The three nearest rows among all rows above each row, by straight-line distance, nearest first (none for the first four rows)
0: [ 14 -17  10  -8   5 -17 -17  -8 -25 -11 -47  -3  28   6  -4   1   0  -2
  -8 -30  10  11 -10   7 -21  10 -17 -33 -49 -11  -9  28  14 -17  -7  38
   8  -7 -11  21 -17  12 -20   2   4  -6  -7  16]
1: [  4  -4   8  -8  -2 -19  -3  15  18   8  11  10 -67 -13  -4  -6 -33   1
  -4 -18  10 -39  -3  -5   0 -48  -9 -18  69   4   5  49 -17 -18 -10  45
  -1 -11 -17   1  23  34 -15  -4 -19  10   5 -17]
2: [-14  -6  45   6 -10 -11  -5  29 -27  -1  16  -7  -7 -10  -5   4  32   1
 -18  40   5 -15   8   2 -29  24  14   4  32  -6 -26 -43 -18  -2  15  18
 -14  -4 -38  -6   3 -13  28   9   1  36 -14  -4]
3: [  8  15  26  -2  25  11 -13   3   2 -33  54  -6   2  -3  -7   9   4   3
  13 -20 -13 -14  16 -11  -1 -18   4  54   9 -10   4  -6  -5   4   2  -8
   0   3 -82  12  34 -16  15   8  -8  -3  21 -24]
4: [ -7   4  -5  -8   1  14  17   1  19 -13   0  -9 -63 -24  -6   2 -41  -9
   0 -18 -10 -11  -2   4  10 -49  -5  17  67  -4 -13  21 -20   7 -11 -13
   5   0 -53  -9  55   9   7 -10   0  -2  -4 -15]
1 3 2
5: [-14  -2   0  12  -5   8  -7   8 -25  15 -67  -4  30  11   9 -10  15   2
 -23  32   1  12  -5   1 -26  49  -3 -40  13   4   5  25  -9 -11  21  47
  14  20  82 -26   5 -68 -12  17 -19  -3  -9 -10]
0 2 1
6: [  5  -2   3  10  -3  -4  10  -5   5   8  16  -4 -29   2  -7  36  -8   0
   2  29  -1 -34   4   9   7 -44  33 -43  13 -13  -9 -35   1   3   2  15
   5  -4 -26  -6 -14   4 -30  13  11   0  -5 -26]
2 1 4
7: [-16 -12 -37   8   9 -36  -3 -12  11   0   8  -8  -3  -7   5  -2 -35   4
 -13  16   4 -20  -8 -12  11   1 -31 -21 -10  -5  15  16  18  -6  -4  20
   6  11  18  10 -48  44 -34 -18  18 -30   5  18]
0 6 1
8: [  5   2  46   9  -5  13  -4  -3 -29  -7 -22  12 -12   2   6  -2  70   6
  28  52  -6  22  -9   9 -12  44 -32 -56 -39 -17 -14 -28  23  14 -11  -2
  -3   6  -9  -6 -11  18  18  20  10  19 -21 -50]
2 0 6
9: [ 23  -9 -13   5  -1   4   1 -17   1 -23  15  15 -20   4  -8  -5  16   1
  11 -32 -18  -3  -5  22  16 -54 -28 -22 -38  -7  -7  16  21   3 -15 -15
 -12   4  20   2 -16  43 -16 -19  16 -24  11   7]
7 0 6
10: [ -4   0  -2  22  -1  15   4 -23 -10  -6 -34  -6  80  -1  -1   4 -13  -6
   3 -10  10   1  -7   2 -15  49 -35  19  -9  25   8  43  -5 -27   0   6
  -6  -1  77  -4 -11 -19  14 -30  -1  -9 -15  29]
5 0 7
11: [ -6   4  40   7 -13 -11  13   5 -19  -6 -13  -1 -15   3   3   8  -6 -19
 -11  11   2 -36   2  -6 -18 -19  16  33  74  -5  -7   7 -27   3 -12  43
   4 -16 -12  -3  19 -21   0  -1 -12  10 -32 -12]
2 1 4
12: [ -28    5   15   -2   30   33  -22   26   -1   28  -64   28  -70  -22
   -1   25   37   -6    9   45   23   -6    4    0   17   75   49  -46
  -23  -28  -42   19   20   28    4    0   32   -5 -100    6   35  -11
   18   14   -1   22  -36 -100]
8 2 6
13: [-36   1 -26 -10  27 -18   4  20  25   8 -19   3 -66   7   1 -12 -23 -14
   7  21   9  14  -2   2  -5   9  42 -15 -14   6 -11  11  25   7  22   5
  16  25 -23  -2 -34 -29  -6   4  17 -22   7   6]
6 7 0
14: [ 26  -4   0   0   2 -16  -5  -6 -19   3  -2  -6  30  13 -11   1 -12  -7
   8   4  -7  -3  11  -5   0  39  -9  57 -31  -2  18  14  -6 -14  -2  -8
   8 -12   9   6 -65  66 -20 -12   8  31   2  70]
7 0 10
15: [-33  -5  -2 -11 -19 -10 -24   2 -22  -6 -37   3 -20  -7  10 -36 -28 -17
 -18  -5   9  10  -4   6 -16 -25 -18 -36  22   1 -14  26 -15 -19   7  27
   7 -18  29  -6  -2  10 -14  -5  -3 -21  -4  34]
0 7 1
16: [  0  -1  12  -1  -1   2  -4  -2 -20   1 -29  13 -31  16   0   4   5  25
  -8 -31   0  35   6  14 -16 -27  13  -5 -42 -12 -14  15  18  -6  16  34
  10  15  33  -1   9 -36  17 -15 -18 -21  16  -3]
0 15 9
17: [-13   6 -20  -4 -10  -7 -11  -8  -4  -9  -9  14 -35 -16  -2 -14  20 -10
  18  51   7   4 -23  -4  29  29 -34 -53  36   2  27 -23  -4   9 -26 -30
   1  -2 -17  -7  21  -4  -4   6  23 -12 -42 -54]
8 6 2
18: [  7   8  -1  -8  14  -7   7  23  20  -5  58 -26   4  11  -4  28   1  14
  -9   2  -7 -37 -14   3  18 -52  19  10  21  -3 -11 -13   3  25  -8  -5
   1  -1 -27   1  11 -23   8   5 -16  -6  26 -31]
3 6 4
19: [ -7   8   2  -2  -4 -13  -1   8  19  17   8  -8   1  -5   2  -2  20  -2
  -9  45  -7  19  22   1  17  34 -23 -12  21  13  -7 -17 -21  10  -4 -26
   9  17  37 -16  -2  -8  23 -10  -5  -5   3 -29]
17 2 8
20: [  3  11 -11  -7  10   6 -20  -9   7  -1 -41  12 -26 -10  10 -14 -28  -6
 -14 -18   4   9   4  -7   4 -32  -6  10  59   7  25  60 -30  -3  -2  29
  10  -3 -25   3  74 -33  11 -10 -12  -3 -42 -22]
4 11 1
21: [  1  10  -3   2  24 -28 -10  32  -4  19 -24  23 -61   4 -12  17  15  -3
 -18  28  -1 -39   2   3   0 -10  19 -80  28  -3 -35  23 -17   8 -14  46
  14   5 -23   6 -19  27 -16  -5   2  31   0 -27]
6 1 13
22: [ -3   9 -30   5 -30 -23  -1   9   3  10   3   2  28  -3  15  -2 -12 -11
 -13  47  -7  -5   0  -1  27  73 -61  14   3  20  29   7 -10   8 -15 -25
   9  18  53  12 -45  47 -22 -27   7  17  -1  47]
14 7 19
23: [  -8   -6   12    5   -3  -18  -13   17  -24   -7  -65    4  -68   17
   -8   24    1  -15   11   41   22  -17   -1    5   -8   12   50 -100
  -16  -11  -39  -22   25    7   11   27    1   -8  -31   -6   -6   -9
   -5    8    0   31   -8  -42]
21 6 13
24: [  0  -5  12   4  14 -18 -14  20   2   1 -12   1 -12  10 -28 -14 -10  10
  -2 -23 -23 -19  12   1 -16  15  13  36 -37  -8 -13  62  13  -3  10  36
   1  15 -32  30 -39  34 -24   8  -5   1  31   9]
0 14 7
25: [ -2   3  15   4 -19 -21  -8   3  -4  -2  17  -5 -27 -13  12 -34   2   5
 -14  22   4  33  -5   6 -22  -6 -15 -16  62  -1   3  -7 -36  11  -5  21
  -9  -2  65   0 -27   9  10  19  10   7   3  36]
15 19 11
26: [-19 -11  -9   0  -4 -15  -1  10 -10   9  47 -16 -60  -3  -6  10   3   7
   0  33   6 -17   4  15  -7 -28   2 -50   7 -13 -22 -47  21  -1 -11 -21
   0  -1 -42  24 -10  26 -22  16  17  13   9 -20]
6 18 21
27: [-23  -3  15   9 -14  16  -4 -14  -5   1 -73   2  21   2 -21  14   1 -10
 -16   9   5  -9  -8   5   1  50   8   8  28  12  18  43 -17 -10  -7  28
  -5   4  42 -10   3 -55  19  -4  -2   9 -29 -16]
5 10 11
28: [  2  -7  31  -9  33  50 -12  -3   8  -2 -32  24 -22  -4  -2   3  36  10
  14 -14 -12  15   7   2  -5  33  -7  31 -75  -6  -8  91  -2   0   0  11
  -2  12 -39   1  -6  14  20   1  -9  20  -2 -43]
24 0 16
29: [ 22  17  40   3  13   6  12   8   2  -3  20 -14   4   5 -25  41  32  -7
  13  20 -15 -37   2  -4 -12 -40   1  -9   4 -13  -5 -14   0   0  -2  20
 -14  -6  -9 -11 -33   1  -4  -7  -7  22  -3  -2]
6 18 2
30: [ -5  -2 -28  -6  -8   3  -8  -5   7  -7  -7   0 -12  -4   6  24 -16   6
  26  38  -1  -9  -3  17  30  34 -18 -17   8 -16  18 -18  12  -9 -12 -24
   9 -11 -18  -2 -28  30   3 -19  13   0 -16  -9]
17 7 19
31: [-10   4   1  -1  -3  -3  -5  24  -4   4 -18   3  44   5   6 -17 -19  -8
 -42  30   4   1   0   1 -17  34 -15  12  49  14   5  27 -22  -8   5  40
  -6  10  61 -10  -2 -42  -7  10 -14  12   9  14]
5 27 10
32: [ -6   1 -24  -5   4  19  -6  -8  14  -2 -11  12   6 -11   7 -14   1  -1
   1  -6 -17  -1   0  13  21  54 -25  49 -24  -3  17  63  -2   6   2 -17
   4   6 -10   6  16   6  20   0   1 -12  -9  -3]
28 30 24
33: [ -1   3   1   4   3  -9   7  -9   2  -7 -41   1 -65   3   0  -9 -26  -5
   0  -5 -13 -13   0  -6  -5 -29   8 -34   7 -12 -23  43  -9  -5  -6  50
  10 -12  -1  11 -15  18 -25 -11  -3 -13 -10  10]
15 1 21
34: [-39  10  -7   7 -16 -34  -3  15  -5  12 -26   0  39   9   5   0   3 -16
   9  80  11  -3   6  -4   0  77  12  10  28  -3  -8 -47  11  -2  11 -13
   1   4  28  -6   1 -38   7  13   9  16 -18   7]
19 31 2
35: [  6   5   4  -3  -9  19  13 -21  -5   3  41  -7 -34 -15  -4  14  -2  -3
  -5  13  10   4  -3   5  14 -42 -13  26  67   6  -1 -10 -14   5  -1 -16
   9   2 -57   7  50   9   3  -3 -17   3 -20 -31]
4 3 18
36: [ 19   4 -22 -12   5  13 -16  -3  29  -2  16  11  23  -4 -24  -5 -20  -7
  11 -51 -21  -5  14   2  21   8  -9  80 -42  -3  29  27  -1   0   4 -24
   0   1 -45  19   4   3   2 -15  13 -12  -2   4]
32 3 24
37: [  2   5  -1 -13  19 -22  -4 -10 -13  -9  14  -3 -42   2   1 -18  -9   2
   4  -7  -2 -24   1  17   0 -39 -25 -41   3  -1   0   4   3   4 -18  21
   0   7 -24   2   2  24 -18  12   2 -46   2 -18]
33 9 6
38: [ 21   2  19  -4   8   5   4  -1  12  -4  61 -12   4   6 -19  16  15  -4
  11 -35  11   0   3  -4 -25 -50   3  16 -34  -8   1 -25  22   8  -6 -30
  16   7 -27  -2  12  -7   9   7  -5  -7  31 -18]
18 3 29
39: [ 16  -9 -12  -5  27  -3  -8  -2  13   6  27  -7 -14  21  -2  10  -5   5
  -1 -30 -19 -23  -5   3   3 -27 -12  12 -44 -22  -7  23  15   0 -12  22
   9   7 -55  23 -14  41 -21   0   2 -13  19 -21]
24 37 9
40: [ 29 -13  18  -1   6  18   3 -11 -12   3 -43  -3 -12 -11 -10  38  15   3
   4  33  10 -39 -13 -12   7 -13  -1 -61   5 -15 -24  14   3  10 -20  32
   3  -6 -36 -21   5  26 -29   5   1  30 -48 -41]
6 21 29
41: [ 15   0  -8  12 -26 -25   3  28   9  13 -23   1  12  -4  -9  27 -48 -12
 -22  -5  20 -30  26   1   5 -14  43  -8  34  25 -25  11 -30   4  21  32
  -6 -11 -33   6  13 -27  -5 -18  13  24 -12  33]
11 6 33
42: [ -4   9  20  -6  -2   1  -6  -3 -29  -5 -15  -4  48  18 -20  10   9 -10
 -18  -1  11  -5  13  -3 -29  -9  18  40  16   0   2  29 -16 -11  13  37
  11  -2  41  -8   2 -41   4  12 -45  19  -6  -1]
31 27 11
43: [ -5   7  28 -17  -4  17  17   3  17  -6  -1  13   3   1  -1  33  15  -2
   8  11  12   5   0 -17  -4 -35  31 -12  55   0   2 -26  -9  -7  -9  19
   1   1  -2 -26  51 -85  24  11 -12  -8 -23 -57]
11 18 35
44: [  8   3  -5  -3 -23   1   1  -7   1   0  11 -11  71 -16   3 -11   0   4
 -26  17  -5  37   2 -15   3  54 -30  29  14   6   8 -21  -8 -19   4 -12
  -1 -15  66 -21 -32  -1  16  -5   1   7  -2  53]
10 22 31
45: [-21   5  20   1  -9   8 -10  -3 -23   1 -63  -1  49 -13  12  -1  14   5
  -9  26 -26  14 -14   3 -20  56  -6   9  16   7   2   8  -8  -8  -7  25
   7   9  45 -23  26 -39   3  -6  -7  13 -36 -27]
27 5 31
46: [-12   0   0  18   8   4  11 -16  -1  10  21   1   7 -15  -1  25  37  -1
  30  68  -5  -7  -1   7  19  24 -41 -22  27   1  12 -45  13   9  -9 -50
  -3   8   0 -24  26 -21   6  12   4 -12  -9 -59]
17 19 30
47: [ -7 -13  23 -11   9  10  17  11 -20  -7   1  -4 -34   7  -1  14  28   1
  29  39   4 -14  -6  11   9 -23   7 -81   9 -19 -15 -24  20   6  -9  11
  -3 -12 -21  -5 -19  41 -20   4  28   8   4 -16]
6 26 40
48: [  7 -10  -1 -12  -3 -19   2  25 -14  -1  18   0 -26  -2   6 -13   7  22
  -8  25  24  -8  -8  10   5  -3  12 -42  30 -16 -20 -20 -10   8  -2  23
   4  13 -12   4  21 -16 -23  31 -10 -18  -4 -43]
6 37 26
49: [-24  13 -42  -4 -14  -7  20  -7  27   6 -12  -2 -56  10  -7 -14 -19 -14
  12  21 -10  12  10  -1   1   4  25  18   2   4  27  -2   0  -1  23 -57
   4   3   0 -11 -13  -8   3 -22  22 -12  14   8]
13 30 19
50: [ 10   5  17  -7   3   6   1   1 -11  12 -13   5  24 -13  -2   0 -11  10
 -26 -18  -5 -16  26  -4  13   2  -8   8  41   6   0  29 -33  -6 -26  19
  -5   6 -35  -4  31  19  -7  13 -23  19 -42 -41]
11 20 35
51: [ 10  -7  40  -7  -7  18   2 -26 -35 -14   9  -5   5 -18  -5  -9  18   3
  12  29   0   0 -10  -6  16 -14 -62  36  35   9 -12  23 -32 -12 -16   3
  -3  -2 -22  -3 -20  63  -7   0  -1  30 -20  -1]
50 35 29
52: [ 15  -1  22   5  10  27  12  -6  24   6  43 -13  30  -2   8  15  29  -2
   7  -9 -14  16   2  -2  -1 -16 -17  62  -3  19  12 -11 -17  -4   4 -43
  -8  13  26 -13  21 -17  43   7  -6   1   8  15]
38 19 3
53: [ 18 -13   9  -9  -8  -7   0  -9   9   0   0   8 -51  -9   3 -34  -4   6
  12 -30 -12  36  -6  10  -9 -30 -26  -7   4   0  -6  48 -30  -6  -6  20
  -8   3  49 -17  -6  35 -16 -14  18 -13   7  35]
15 9 33
54: [ -7   6  14  -5  11  19  -4 -15   6  -5 -36   1  48   7 -15  23  14  -5
  -1  44  -1 -17 -12  -5 -15  51 -23   1   8  28  19  33 -26   9  -6   7
 -14   1  59 -21 -13   0  -4  -1  21  23 -16  42]
10 27 31
55: [  5  14   5   6 -13  -3  17  -7  -6 -23  13 -14  68  14  20 -32  -9   2
 -23 -39  -8  36  12   6 -34  11 -11  52 -17  15  17 -22  -5  -7  23 -28
  -3  12  85  -2  -7 -41  10  -8   5  -9  25  61]
44 10 52
56: [ 21 -11  -3   2   1  -5   5 -13   5   4   0   9 -57   3  -6  -8  -6  15
   5 -43 -10  11 -17  19 -14 -81   4  12   7 -11  -7  27 -13   3 -20  30
   8   4   8  16  -5  23 -18 -10   0  -8  17  38]
53 33 9
57: [ 29  10  11   0 -11  41  -2 -43   4 -10  40   5  43  -8   9  -6  27  12
  22 -14 -18   6 -15  -2 -13   9 -28  22 -16  18   3 -36 -10  -2  -8 -43
 -14  -6  35  -9  -3  14  12   3   3  -9  24  17]
52 44 38
58: [  0  -9  27  11 -12  16  11 -11 -31 -28  24   0  14  -1   0 -24  -3  -1
   2 -22   0  43  -2  19 -40 -35 -32  25  27  -3 -16  18  -9 -25   2   3
  -5   2  47  -5  26   6   2  -5  -5 -26 -12  38]
53 15 25
59: [ 25  14  17  -3   3 -11   6   4 -15 -11  53 -14  51   0   4  12  40 -11
   0  43  -3   9  -5  13  14  37 -46  12 -23 -10  13 -56 -10   4  -2 -25
 -12  -2  11  -4 -32  34  -3   5   7  41  15   9]
57 44 19
60: [ -6  19  24  -6  31  13   0  13  -5   2  15   7  29  23 -10  44  36  -4
  14  40   3 -29   2 -11 -10   3  24  56  23 -10   9  -2  18   3  -3  -7
 -19   2 -28 -10  33 -51  11  -2 -13   1 -14 -56]
43 3 18
61: [ -5   5  -2  14  21  16 -20  21   9 -10  -4  17 -27  13  -6  26 -30   8
   3 -21 -22 -37  25  -7  10 -27  27  26 -18 -21 -20  43   6  -9 -12  38
  10 -10 -76  28 -12  30 -16  -5  -5  25 -13   1]
39 24 33
62: [  6  -4  23  10 -10  14  18   6  18  11 -15   5  28 -12 -15   7  38  13
 -10  22   3  12 -16  20  -6  -9 -13 -87  13  -5   2 -31 -16   0  -7  27
  14   0  88 -27  10 -34   4   6   9   0  -8  -6]
5 19 25
63: [ 15 -12  20  13   1   5  -9  -9  -1  -8 -23 -11  42  17   5 -16 -12   2
 -20 -43 -13  24   3 -11 -23  22 -17  60 -25   1  13  69 -21 -21   4  28
  -2  18  29  -9  -6 -21  -1 -10  -5   3   0  35]
10 42 32
64: [-17   0 -18  -3  -5   7   5  -8   0   9  23  -8  12  17   0  30  22 -11
  27  61  -1 -34  -5 -14  21  21  -2 -13  -7   5  14 -18  15  -5  -7 -19
   6   4 -11   9 -12  10 -19   5  20   3  -2 -36]
30 46 6
65: [-11  -7 -18  -2 -16 -15   8 -11 -15   4  15 -17 -11 -15   8 -20 -12  -2
  -7  22  12   3   7  26   5  -7 -33 -76  50   1   2   3 -18   9  -6  12
  14  -3  69 -17 -28  55 -27 -11  -3  -6   7  45]
25 15 7
66: [  5  -5  20  -5   7 -24 -22  41   0   4  32 -17 -60  -6 -17   7 -41 -24
  -3  22 -29 -17  10 -12  -9  -7  20  84  29  -7 -24  44 -20  -7  16  14
  16  -2 -79  17 -71  92 -51   1  16  41  16  67]
24 61 14
67: [-13  12 -33   6 -12   6   3   8  17   6 -17  14 -43  -5  17  10   1   2
  14  34  -5   0   8  12  30 -12  12 -51   6  11  12 -43  18  20  -1 -49
   1  14 -24   2  -2  -9   5 -12  20 -27   0 -18]
30 49 17
68: [-21  18   0   0   0  16  -4  -1   8 -13 -35  -3 -17   5   6  13 -27 -28
   3  42   5 -21   4  -1  -8  12  20  42  45 -15   2   2  -1  16   6  -8
  -5   7 -24  -6  10 -54  -9  -5  -3   3 -24 -23]
11 60 27
69: [ 34 -13  11   1  14  -2   2  16   1   4  22  -7 -19  -2  -1  -9   9   2
  -2 -35 -20  12   1 -14  -1 -31  22  62 -68   0 -25  26   6  -1  19  19
  10  15 -13   8 -50  56 -15   6   9  12  50  48]
24 39 14
70: [ 25   4   4 -16  -5   2  11   1  -2  -1  -1  -5 -31  -6   4  27 -28  -6
   0  -5 -11 -38  19   0  -2 -48   7  13  58   5 -12  42 -24  -6   1  35
  -9  -7 -32 -25   0   9 -11  -2  -1  18 -15  -3]
1 11 4
71: [  5   8   9   7   4  17 -12   3   5 -17  39  -7  18 -13  -1 -25  15  -2
  14 -19  -2  14   8  -5  -1   6  26  40 -33  -7  -2 -39 -13  -7  -4 -43
  -7 -15 -80   8   7  38  32   7  -4  18 -12 -28]
3 38 36
72: [-11   7 -17  -6  13 -40 -20  29  13  -6 -30  10 -44  10 -10 -14 -36   1
 -11 -45   2   9   6  -1  -4 -26  23 -12   1   0 -10  69  -1   7  -5  64
   9  -4 -14  23   6  -9 -24  19 -15 -17  13 -11]
33 24 1
73: [-20 -17   9 -12   2 -17   1   2 -23  -8 -24 -19 -40  11 -11  20  -4  -3
  -1   8   9 -11   1   5 -24 -30  18 -62  17 -22 -23 -13   5  -8  10  44
   1  26  32 -10 -31  -9 -19 -13   3   6  -4  33]
33 15 6
74: [ 17   3 -27   3  -5   3   2 -34   0   7 -23  -9  52   7  10  23  10 -15
  19  12 -12 -19   4  -8  18  11 -70 -43   2   2  23  32 -12  -9 -31  21
  -1   5  99 -34   5  30 -22 -19  -2 -31 -22 -12]
10 54 65
75: [ 17   1   2   3 -12  19   7  -8  20   9  15  10 -22  -5   1 -19   9   3
  -6 -47  -2  43  11   9 -19 -40  15 -17   6   3 -15  -7   5   1  -3  -8
   6   4  22   3  10  -5   3   9  -3 -13  44  23]
56 16 53
76: [-15  -8  26  -3  -2  10   5 -21  -6 -27 -30  -1  35  -7   4 -14  13  -6
  -6 -13 -27  31   1  -7 -19  31 -19  34   3  19 -11  50 -17 -21  11  12
  -9  -4  56  -6 -24 -14  20  -6   0  -1 -23  46]
63 10 54
77: [-14 -10   8  -7  -1  13   8  13 -14  -9 -75  -2  10  13  -6  11   6  -6
  -7  15   0  13  -9   0 -13  19   2 -48  23  -3  -9  -4  -1  -8  -5  23
   3  16  88 -47  33 -91   7 -15   3  -5 -34 -41]
5 45 27
78: [  6   3   1  -7   7   0  20   2  13 -12  43   2 -49  -3  -6  19  -6  -8
  29  -4  -2 -30 -11   3  13 -74  35  15  11  -1  13 -16  18  20  -4 -18
   6   0 -50   7  22  -8   3   9   9 -21  22 -23]
18 38 6
79: [-16   8 -22  -7 -12 -14  -4 -23   9  13 -27   1  57   1   7   3   2 -12
   9  56  18 -11  -2 -11   3  84 -20  -4  20  17  24 -20  16 -12  -5 -21
 -12 -15  42 -10 -25 -23  -1  -8  10   4 -14  10]
34 54 44
80: [ 22  -5  21  -7   5  28 -16  -5 -24  -6  -8  -2  -6  14   1  21  11  10
  28  -2  -2 -29   2  11   1 -28 -34 -31 -25  -6 -19  23 -13 -11 -44   1
 -12  -9 -67   3  16  54 -28   9  11   9 -25 -41]
40 39 37
81: [ 14  -9  -1  11   4  17   3 -18   1 -11 -18  16  55  -1 -10  15  -1   8
  15 -13  -8 -17   2   3   5  -3 -37  30  22 -14  12  30 -20 -17 -21  16
   1   1 -40 -11  46   5  -3  -5 -20   5 -45 -27]
50 32 20
